[74 55 69 54 58 16 19] ==> 19
[608  58 618 924] ==> 924
[-227 -241 -571 -879  855] ==> 855
[ -76 -906 -998 -830  434  653] ==> 653
[7 9 1 3 4 7 7] ==> 7
[7 9 6 7 3 2] ==> 2
[2864 4417 2969 3259 3635 7819 5351] ==> 5351
[ 595  417 -547 -506  -64 -942] ==> -942
[-526  987 -876  741 -972  631] ==> 631
[220  41  53 241  82] ==> 82
---
Q: array([ 12,  -8,  33, -38,  19])
A: 33, -38

Q: array([ 144, -507, -917,  548])
A: 548, -917

Q: array([47, 78,  6, 35, 30])
A: 78, 6

Q:
array([[367, 818, 188, 258, 641],
       [427, 110, 438, 170, 281],
       [204, 248, 332, 370, 166]])
A: 818, 110

Q:
array([[ 18, -27,  -3,  26,  19,  14],
       [ 17, -37,  26,  35,  27,  40]])
A: 40, -37

Q:
array([[-23, -18, -30,  19, -14],
       [ 12,  35,  18,   9,  -5],
       [  7, -14, -38,  29, -18]])
A: 35, -38
---
[-1.24, -1.81, -4.27, -4.96, 4.59, 2.05]	-1.81
[0.93, 5.25, -1.57, -0.30, -3.24, 0.56]	5.25
[0.95, -3.69, -0.72, -5.20, -2.13, 1.17]	-3.69
[-5.14, 0.69, -2.05, -4.45, 3.60, -4.03]	0.69
[5.42, 0.62, -3.48, -1.14, -2.40, 1.45]	0.62
[-5.21, -3.01, 1.80, 2.23, 5.98, 6.18]	-3.01
[-0.02, -0.95, 4.30, -3.03, -2.15, -4.66]	-0.95
---
5.17	-0.69	0.01	2.04	-2.69
-0.35	-0.23	-1.35	-2.77	-0.29
-5.03	-1.54	0.58	-5.83	1.06
Out: 1.06

2.96	-2.68	0.18	3.18	-0.14	-2.19
-1.56	4.22	-0.83	-5.17	-0.20	4.45
-1.46	0.73	-0.01	0.48	0.39	-0.63
Out: -0.63

-3.85	-1.60	3.59	2.02	0.88
-5.15	0.35	3.29	0.14	-0.43
-3.89	-1.33	3.73	2.70	0.83
Out: 0.83

-5.26	-2.55	3.30	-1.82
-2.15	-2.39	1.76	-0.36
4.84	2.45	-1.70	-0.35
Out: -0.35

-0.11	0.44	-1.70	-1.37	-4.80	-2.51
-2.09	-1.43	5.29	-3.08	1.62	-1.59
-1.64	2.32	4.07	2.47	5.30	-3.07
Out: -3.07

-0.99	-3.66	-0.14	-2.15	3.30
-0.30	2.39	-0.48	0.77	1.62
-5.06	0.25	-2.58	-0.57	-0.92
Out: -0.92
---
[[-0.24  0.06  0.07  5.60  0.23]
 [ 0.26 -0.08 -0.19 -4.63 -0.83]]
0.06

[2.30 5.32 0.76 3.74 4.43]
5.32

[-1.65  2.35  0.51  0.44  0.35  6.03]
2.35

[-4.91 -4.75 -1.75 -5.20 -0.90 -5.41]
-4.75

[-1.79  4.71  1.21  1.86  1.49 -1.64]
4.71

[ 0.05  4.61 -0.30 -3.14 -0.37]
4.61
---
[[ 3.18 -2.31 -4.04  2.82  0.21]
 [-3.42  1.46  5.67 -2.88  4.43]]
3.18

[[-0.04 -0.08  5.53 -3.36 -0.14]
 [-0.18 -0.50 -4.82 -3.46 -0.05]]
-0.05

[[ 2.04 -1.27  6.18 -1.42]
 [-2.92  4.61 -0.70  1.14]]
2.04

[6.01 5.87 5.89 6.08 6.14]
6.01

[-4.50 -2.19  2.39  2.75  1.71]
1.71

[ 6.24  5.84 -0.15 -3.17 -0.02]
-0.02
---
[[-1.95 -0.42 -1.71 -1.35]
 [ 3.83 -0.10  5.36 -2.65]] ⇒ -1.95

[[ 0.60  1.69 -1.38  4.11  0.87  0.58]
 [ 3.62  0.20 -1.26 -0.98  1.11 -3.24]
 [-1.40  1.35 -1.30  5.12  1.40 -2.53]] ⇒ 0.60

[[ 4.16  1.88 -1.79 -3.83 -5.98]
 [ 5.55  3.35  2.52 -0.45  3.17]
 [ 2.75 -3.60 -1.59  5.62 -1.59]] ⇒ 4.16

[-0.36 -4.46  5.15 -2.11  1.42] ⇒ -0.36

[[ 4.36  1.21  3.13 -3.47 -2.02]
 [-1.08  4.81 -3.11 -0.62  0.53]
 [ 1.68  3.00 -2.32 -4.74 -1.27]] ⇒ 4.36

[[ 4.00 -1.11  5.05  1.96]
 [ 4.74  3.99 -1.27  0.08]] ⇒ 4.00

[ 4.31  3.31 -0.54 -4.56  0.52 -2.24] ⇒ 4.31
---
[-4.89 -3.17 -3.46  3.01 -4.02] Answer: -3.17
[-1.81  0.37 -2.10 -6.11] Answer: 0.37
[-0.61 -4.55  0.93 -2.75  3.35] Answer: -4.55
[-4.22  2.91 -2.14  5.66  1.31] Answer: 2.91
[-2.79 -5.89  1.56 -3.13 -0.39  4.86] Answer: -5.89
[-0.38  3.10 -5.33  2.02 -2.46  4.05 -3.57] Answer: 3.10
---
[-15.10  10.37  17.31   8.44  12.42] 17.31

[[ 11.044  -0.365 -20.747   7.790  -5.202 -15.673   8.607]
 [ 13.916   8.677 -10.249   5.019 -12.022  10.749  -9.858]
 [ -3.445  -6.014  -1.870  -2.780   9.849 -20.768   0.064]] -1.870

[-0.034 -0.168  0.156 -0.096] 0.156

[[-0.7 -0.3 -0.4  0.4  1.1 -1.3  0.3]
 [ 2.3  1.2  1.1 -0.7  0.4  1.2  1.2]
 [ 0.1  1.9 -0.4  0.8  1.6  1.8 -1.2]] -0.4

[-163.52  130.52   12.87   53.00] 12.87

[[-0.30  0.96 -0.03  0.27  0.58 -0.49  0.05]
 [-0.14 -0.77  0.39  1.53 -1.44  1.30  1.29]
 [-0.17  0.60 -0.70  0.61  0.61 -0.39 -0.67]] -0.70
---
[[ 0.08 -0.11  0.08  0.13 -0.16  0.06  0.05]
 [-0.13  0.16 -0.02  0.06  0.01  0.03  0.15]] out 0.16, 0.15

[ 1.31  0.29 -0.09  1.87 -0.41 -1.26 -2.02] out 1.87, 1.31

[[ 0.075  0.162  0.022  0.017]
 [-0.186  0.076  0.027  0.040]] out 0.162, 0.076

[[ 1.510 -0.907 -1.594 -0.772  1.979  0.440]
 [-0.164 -1.798  1.373  0.454  1.040  1.823]
 [-0.172  0.441  0.389 -0.022  1.300  1.541]] out 1.979, 1.823

[[-0.82  0.37  1.87  1.03  0.74  1.22 -0.41]
 [-1.83  1.24  1.52  1.16 -0.22  2.26 -0.30]] out 2.26, 1.87

[  90.54  -25.48 -147.95  101.81  -37.82  -14.69] out 101.81, 90.54
